Here is a tiny trained network, its code and every weight. The questions are about switching its units off for an input and a class, where a switched-off unit gives its printed mean instead of its output.

import numpy as np


def w(rows, s, z=0):
    codes = np.array(rows[::2]) - 128.0
    scale = np.full(codes.shape[1], s)
    scale[-1] = z or s
    return codes * scale


def norm(h):
    return h / np.sqrt((h * h).mean(-1, keepdims=True) + 1e-5)


def f(y):
    return np.maximum(y, 0)


def log_softmax(a):
    a = a - a.max(-1, keepdims=True)
    return a - np.log(np.exp(a).sum(-1, keepdims=True))


def net(x, mask):
    res = np.array(x, float).reshape(1, 7) / 4 @ E
    u = 0
    for l in range(2):
        y = f(norm(res) @ A[l][:, :-1].T + A[l][:, -1])
        res = res + np.where(mask[u : u + 4], y, B[l][:, -1]) @ B[l][:, :-1]
        u += 4
    return log_softmax(norm(res)[-1] @ U[:, :-1].T + U[:, -1])


A, B = {}, {}
E = w([
[127,127,134,120,130],'x0',
[130,124,127,129,126],'x1',
[128,128,129,121,135],'x2',
[128,127,124,136,122],'x3',
[1,53,105,117,143],'x4',
[132,96,198,194,181],'x5',
[132,123,112,153,118],'x6',
],0.0045)
A[0] = w([
[165,152,254,125,212,135],'0.n0',
[110,128,234,204,165,178],'0.n1',
[252,136,89,109,53,137],'0.n2',
[255,121,195,204,156,6],'0.n3',
],0.005,0.0015)
B[0] = w([
[137,161,106,169,81,243],'0.n0',
[125,70,164,110,218,246],'0.n1',
[128,78,142,81,160,236],'0.n2',
[118,254,127,154,115,254],'0.n3',
],0.0078,0.004)
A[1] = w([
[253,76,148,38,109,92],'1.n0',
[111,115,94,74,117,207],'1.n1',
[51,131,67,109,44,7],'1.n2',
[200,212,89,89,48,74],'1.n3',
],0.005,0.002)
B[1] = w([
[200,38,100,192,78,215],'1.n0',
[149,203,136,136,100,235],'1.n1',
[59,224,126,95,111,203],'1.n2',
[122,2,103,113,111,254],'1.n3',
],0.0079,0.0027)
U = w([
[224,63,76,108,33,254],'0',
[196,254,187,210,159,83],'1',
[4,225,81,64,61,126],'2',
[52,25,187,148,223,34],'3',
],0.0097,0.0008)

Each question gives the input, the list of numbers given to net, and the class t.
The units are the neurons (one row each of A and B). Each row of codes is followed by its name. A weight is (code - 128) times the scale printed after its matrix; where a second scale follows, it is the last column's (A, B and U).
mask holds one flag per neuron, layer by layer. A switched-off neuron (its flag False) gives its mean, the last column of its row in B, instead of its output. The means were averaged over made-up inputs and are rounded, as every weight is.
A unit's drop is (log p(t) with every unit on - log p(t) with that unit switched off) / (log p(t) with every unit on - log p(t) with every unit switched off).
The circuit of an input: a set's keep is (log p(t) with only the set's units on - log p(t) with every unit switched off) / (log p(t) with every unit on - log p(t) with every unit switched off). Starting from all 8 units, units are removed one at a time, each time the one whose removal leaves the highest keep (on an exact tie, the one counted first), for as long as the keep stays at least 0.8.
circuit, biggest first: the units of the circuit, biggest drop first
k most important neurons: the k neurons with the biggest drops, biggest first
k most important neurons of layer l: the k neurons of layer l with the biggest drops, biggest first
drop of u: that unit's drop, to one decimal
input [2,7,0,-2,-2,0,-1], class 0: circuit, biggest first -> (1.n3; 0.n1)
input [-7,7,1,5,-7,-1,4], class 0: circuit, biggest first -> (1.n3)
input [2,-8,-5,-1,-8,0,-8], class 0: circuit, biggest first -> (1.n3; 1.n0)
input [-7,-4,3,-3,2,0,-1], class 2: 2 most important neurons -> (0.n1; 0.n2)
input [7,-3,-2,-8,8,0,2], class 2: 2 most important neurons of layer 1 -> (1.n3; 1.n2)
input [2,4,4,1,-7,0,1], class 0: 2 most important neurons of layer 0 -> (0.n2; 0.n1)
input [7,-2,8,-5,6,0,2], class 2: 3 most important neurons -> (0.n1; 0.n2; 1.n3)
input [-2,-6,-7,-3,6,0,7], class 2: 4 most important neurons -> (0.n1; 1.n2; 0.n2; 1.n3)
input [-3,2,-4,3,-2,-7,-6], class 0: drop of 1.n0 -> 0.1
input [3,0,6,1,5,0,3], class 2: drop of 0.n1 -> 1.8
input [-5,-8,8,-3,4,0,6], class 2: drop of 0.n1 -> 2.2
